W =
[[-19  17   7  47  42  60 -45 -45 -31 -12  37]
 [  4  42  21 -35 -14 -20 -60 -43  -1  18 -43]
 [ 57 -15  31 -60 -13 -21  48  33  28  -1  54]
 [ -5 -41  -7  43  41 -38  26  45 -37   0  -3]
 [-46 -38  54 -47 -41   7  -9 -45  -2   6 -52]
 [-10 -20  21 -17 -18 -52  50 -15  46 -24  41]
 [-12   4  -2 -46  12  -9 -41 -42  -7  -5  58]
 [  3 -21 -60 -50 -52  44 -56  54 -35  33 -30]
 [ 38  20   1  36  41  13  49 -37  53  55  16]
 [-11 -21  16 -21  51  -4  44 -17 -17 -59 -52]
 [ 41  31  54  19 -59  59 -36 -33 -54  -4  49]]
Which number is the bottom-right entry?
A: 49
The entry just right of the centre entry: 50
Which number is the 2nd largest entry?
A: 59
Which number is the entry in the top-left corner?
A: -19
The entry just right of the largest entry -> -45
The top-right entry: 37
The third largest entry: 58
Which number is the top entry of the column that holds the largest entry?
A: 60
The entry directly above -47 is 43
Which number is the bottom-left entry?
A: 41
The second entry from the end, reading row by row: -4
The 2nd entry on the diagonal from the top-right corner: 18
Which number is the entry just left of the centre entry?
A: -18
Which number is the entry directly below 58?
A: -30
The entry just right of 6: -52
Which number is the second entry on the main diagonal?
A: 42
The entry just left of the largest entry: 42
The 3rd entry on the main diagonal: 31
The largest entry in the first column -> 57
Which number is the entry just right of 3?
A: -21
The entry directly below 51: -59
Which number is the 3rd entry on the diagonal from the top-right corner?
A: 28
The entry directly above the centre entry: 7
Which number is the 4th-last entry, reading row by row?
A: -33
The third entry in reading order -> 7
The entry directly below 6 is -24

Questions about the matrix below. Counting starts at 0.
1) Read off the entry in the bottom-left corner.
2) Read off the entry in the top-right corner.
3) Read off the maximum.
4) Read off the entry directly above the smallest entry.
5) Read off the entry in row 1 and column 2.
6) Read off the bottom-right entry.
7) Read off the entry at row 0, column 0.
8) Read off the entry at row 0, column 1.
[[  7  11   2 -20  10  -5  -6   1  12 -22  15   4  23 -17]
 [ -2  -1  20 -19  21  -8  -8   3 -29  -9  20   1  -2   1]
 [ -5   0   0  13  -6  27   0   1  29  14 -20   3  -6   9]
 [-24  -4   8   2  18  17   1  11   8 -13 -37  -9   1   0]
 [ -4  31   3  -2  -6  11  -6 -14   3  12  15   1  13  -9]
 [ -2  13  -7   2   1 -31   4 -16 -20   1  16  -9  -2  -1]
 [ -9  19 -11  10  -9 -26   5 -21  -9   9  13 -12   2  -4]
 [-13  16 -11  16  -4 -29   6 -14 -10   3  -2 -21   2  -3]
 [  4  -2 -13  12   3 -13  20   3  31  -1  -7  -4 -28  15]
 [  9 -14 -13   2 -31 -13   1   5   1  -9 -25  -4  28 -15]
 [  3   9  -4   4  -1  15   1   4  47   1 -11   7   5   0]
 [-19  15  13   8   8  23  -2 -12 -10  21   8  -2 -17  11]]
1) -19
2) -17
3) 47
4) -20
5) 20
6) 11
7) 7
8) 11

B =
[[-37  21 -11 -28 -26 -50  -5  -8 -29]
 [-38  17   1 -29   3 -39 -25  -5 -27]
 [-40  12 -10 -39  -4 -39 -27  -5 -22]
 [-34  10  -6 -32   6 -44 -28  -5 -21]
 [-32  14   0 -27 -19 -39 -20  -5 -28]
 [-38  11  -1 -36 -12 -36 -29  -3 -31]
 [-38  14   5 -35  -7 -39 -27  -4 -39]
 [-40  12   0 -36 -17 -39 -27  -1 -32]
 [-39  16   6 -36 -14 -50 -32   2 -23]
 [-36  17  -4 -25 -25 -43 -17 -10 -33]
 [-34  15   9 -30 -11 -42 -31   1 -27]
 [-44   8  -5 -46  -6 -36 -33  -4 -32]
 [-32  14   2 -27 -23 -40 -22  -4 -24]
 [-36  11   2 -27  -6 -41 -23  -3 -27]
 [-44  14   3 -31 -26 -51 -22  -6 -36]
 [-37  17   1 -29 -16 -42 -21  -9 -41]]
Rows and columns are numbered from 0.
The bottom-right entry is -41
The entry in the top-left corner?
A: -37
The maximum?
A: 21
The bottom-left entry?
A: -37
The entry just left of 15?
A: -34
The entry directly above 10 -> 12
The top entry of the column that holds the smallest entry is -50
The entry at row 2, column 0 -> -40
The entry at row 0, column 2?
A: -11
The bottom entry of the column that holds the smallest entry?
A: -42
The entry in row 1 and column 0: -38
The entry in the top-right corner is -29
The minimum?
A: -51
The entry directly below the largest entry is 17
The entry at row 2, column 2: -10
The entry just right of the smallest entry?
A: -22

Questions about the array below. Rows and columns are numbered from 0.
1) Give the entry in row 2 and column 1.
2) Give the entry at row 0, column 2.
3) Give the bottom-left entry.
4) Give the entry at row 2, column 2.
5) Give the entry at row 2, column 0.
6) Give the top entry of the column that holds the largest entry.
7) Give the largest entry.
8) Give the top-left entry.
135   70  156   93  177   94
145  163  124   70  112  158
156  163  135   86  174  140
154   69  108  137  157  165
109  135   98   85  119   67
181   86   90  120  118   62
107   96   91  130   95  175
173  133  124  124  122   60
 89  177  112   99  192  108
164  169  116   82  145   90
136  105   47   88  171  183
119  146  115  137  152  108
158  117  135  111  173   58
 68  203  105   49  122   74
1) 163
2) 156
3) 68
4) 135
5) 156
6) 70
7) 203
8) 135

17	12	23	2	8	10	-1	15	6
1	-16	9	-7	-7	4	21	-28	21
2	-17	2	12	-29	1	13	-20	5
-12	9	18	-15	30	-3	5	-5	-34
-26	24	-11	-13	2	-24	15	-45	-13
-2	18	-13	18	-19	0	12	-20	3
-21	8	-37	19	-6	-10	-20	-7	-6
-19	-21	-12	13	-41	-12	-4	9	15
17	8	8	-17	-28	22	6	1	-1
-28	16	-31	11	-14	-31	-7	-12	-1
Rows and columns are numbered from 0.
What is the entry just left of 0?
Answer: -19
The entry just right of the largest entry -> -3
What is the entry in the bottom-left corner?
Answer: -28
What is the entry in the top-right corner?
Answer: 6
What is the minimum?
Answer: -45
The entry in row 1 and column 1: -16
What is the entry at row 0, column 2?
Answer: 23
The entry just left of the largest entry: -15
What is the entry just right of the smallest entry?
Answer: -13
What is the entry in row 0 and column 1?
Answer: 12
What is the entry in the top-left corner?
Answer: 17
The entry at row 2, column 2 is 2
What is the entry directly above the largest entry?
Answer: -29
What is the entry in row 1 and column 0?
Answer: 1
The top entry of the column that holds the largest entry -> 8
What is the entry at row 1, column 2?
Answer: 9
What is the entry directly below the largest entry?
Answer: 2
The entry directly above -14: -28
What is the entry just left of -45?
Answer: 15
The entry in the bottom-right corner is -1
The entry at row 2, column 0 -> 2
The entry at row 2, column 1 is -17
